  10.4  -199.8   168.6     8.9    37.5    41.5    -6.7: 8.9

-17.663   12.493   16.176   12.783  -19.988   13.407   -2.591: -2.591

 -32.871   184.471  -142.495    17.101   -29.845   100.674: -29.845

 -41.397   131.132   -96.185  -217.539   -34.940
 -98.032   -57.046  -161.117   -38.850  -115.101
-102.520   -82.632  -144.132    -8.644  -116.222
: -144.132

 1.40  -1.42   1.14   1.25  -1.19
 1.08   0.56   1.19   1.33   0.66
-0.32  -0.92  -0.42   1.65  -2.05
: -1.19

-0.145   0.055  -0.080  -0.020  -0.124  -0.150   0.052
-0.052  -0.187   0.110   0.069   0.137  -0.025  -0.194
: -0.150
---
[[-0.05  0.11 -0.02  0.09 -0.03  0.12 -0.14]
 [ 0.14  0.16  0.10  0.18  0.13  0.08  0.03]] gives 0.18, 0.16

[[-0.12  0.95  0.86 -1.48]
 [-0.03 -1.13 -1.03  1.94]] gives 1.94, 0.95

[[ 0.424  0.084  0.407  1.960  0.719 -1.285  0.412]
 [ 1.185  2.206 -0.323 -0.105 -1.252  0.032  0.297]] gives 2.206, 1.960

[ 0.000  0.065 -0.095  0.129  0.091] gives 0.129, 0.091

[ -54.66  124.90  -69.41   23.17   47.47   19.62 -135.60] gives 124.90, 47.47

[[-104.474   95.719  115.760  112.682   30.797  -10.518   31.394]
 [ 164.617  173.965  237.601  154.390   -0.091   82.193   -1.115]
 [-177.324  -65.046   66.787  -33.120  196.271  -37.925  199.763]] gives 237.601, 199.763
---
array([[-56, -28,  -3,  25,  25,   5, -28, -54, -34],
       [-43, -58, -39, -17,  16,  18,  38,   7,  21],
       [ 22,  12,  15,  24,  30,  39,  50,  33,  -5],
       [ 23,  10,  -9, -38, -32, -22, -13,  -4, -34],
       [-32, -42, -47, -43, -31, -19, -40, -29,  -5],
       [-12, -11,  14,  52,  53,  49,  50,  21,   6],
       [ -7, -25, -21,  -9,   3, -17, -24, -20,  15],
       [-40, -42, -49, -50, -19, -13, -11, -14,  -8],
       [  2, -11, -24, -71, -58, -28,  -3,  18,   8],
       [-29, -17, -11,  -8,  -1,  -8, -18, -21, -13],
       [-26, -32, -32, -40, -23, -18, -24, -21, -14],
       [  3, -22, -45, -72, -55, -31, -11,  24,  29]]) value -56

array([[ 27,   5, -11,  21,   5,  20,  18,  16,  12,  30,  37],
       [  5,   1,   3,   2,  13,  19,  18,  12,   7,  26,  11],
       [ 58,  38,  30,  11,  -3, -15, -29, -57, -61, -66, -82],
       [-11,  -6,   1,   9,   8,  25,  24,  30,  40,  45,  57],
       [  5,  24,  29,  16,   8,  25,  17,  21,  16,   8,   7],
       [ 28,  16, -10,  -9, -16, -23, -26, -31, -43, -65, -60]]) value 27

array([[ 15,  -6,  37, -17,  25,   6,  -9, -23],
       [ -8, -19,  -3,  20,  31, -17, -19,   0],
       [ 19,  41,  10,  16, -14,  83,  30, -73],
       [ 28,  45, -37, -26,  17, -24,   5, -37],
       [-16,  17,  19,  15,  13,  37,  21, -54],
       [ 54,  -1,  54, -49,  15,  17,  50, -22]]) value 15

array([[ -5,  24,  20,   0,   9,   0,  -8,  -6, -17, -18,  36, -49,   0,
        -32, -16],
       [  0, -18,   2, -46, -37, -26,   0,  -5,  25,   0,   5, -42, -18,
         -9,  12],
       [  0,   0, -14,  10,   0,  17, -50,  35, -30,  15, -26,  56, -48,
         -1,   0],
       [ 51, -32,  -2,  -5, -40, -53, -14,   0,   0, -26, -37,  23, -31,
          0,  31],
       [-22,   0,   0,  -4,   0, -52,   0,   0,  30,  24,   0, -17,  32,
         14,  20],
       [ 36,   0, -31,  21, -15, -53, -18,   0,   6,   0,  -8,  30,   0,
         27,  45],
       [ 66, -30,   0, -16, -37, -32,   4, -21,   0, -20, -56,   0, -54,
          0,  12]]) value -5

array([[ 16,  16,  13,  10, -12,  24, -29,  -9,  15, -12,  34,  11,  -3,
          4,  -4,   0],
       [ 46, -21,  24,   2,   2,  27, -11,  15,   8,   3, -21, -56,  -7,
         68,  23,  27],
       [-20, -22,  23,   7,  -3,   4, -29,  10,  -9,  -5,  38,  23,  -6,
        -42, -12,  -8],
       [-40, -14,  24, -71,   1,  -9, -13, -16, -20, -42,  -7, -19,  10,
          6, -26, -76],
       [  9, -12, -10,  32,  -3,   0,  22,   1,  17,  30, -16,   3,   2,
        -11,  13,  -5],
       [ 57,  -3,  18,   2,   6, -12,  19,   4,  10,  -3,   3,  -7, -18,
        -13,   1, -10],
       [ 26, -30,  -3,   8,  11, -11,  56, -13,  -3,  80,  -1,  -9,  -3,
        -42, -16, -30],
       [ 31,  36, -14, -37,  -1, -26,  -8,  32, -14, -17, -21,  -9,  -4,
         45,   4,  15]]) value 16

array([[  0,   1,  11,  23, -21, -22, -17],
       [ 17,   4,   9,   0,  -7,   4,   2],
       [ 43,   6,  10,  -6,  -8,  18,  19],
       [-62, -13, -21,   2,  15, -16, -21],
       [ 17,   5,  -3, -23,  16,  25,  18],
       [-25, -13,  -8,  15,  -7, -16, -14],
       [ -7,   0, -10, -22,  19,  18,   8],
       [ -7,  11,  10,   1,   3, -10, -14],
       [ 27,  -2,  -7, -24,  10,  35,  28],
       [ 25,  16,  29,  27, -25, -27, -13],
       [ 40,   9,   4,  -6,   8,  10,  37]]) value 0

array([[ 39,  11,  41,   7,  30,   3,  27,   7,  27, -43],
       [-21, -11,  11, -16, -38, -25, -24, -38,  49,  49],
       [ -4,  49,   6,  22,   8, -73, -34, -14,  -6,  29],
       [ -9, -20, -18,  14, -16,  17, -22,   8, -42,  32],
       [  0,  57, -11,  32,  18, -78, -36, -18,  10,  40],
       [-18,  28,  -8,   3, -29,  -7,  11, -31,  33,  41],
       [-20,  -3,  32,   5,  -6,  22,  -3,   4,  66, -40],
       [ 14,   0,   4,  18,  39, -52,  -6, -11, -37,  55]]) value 39
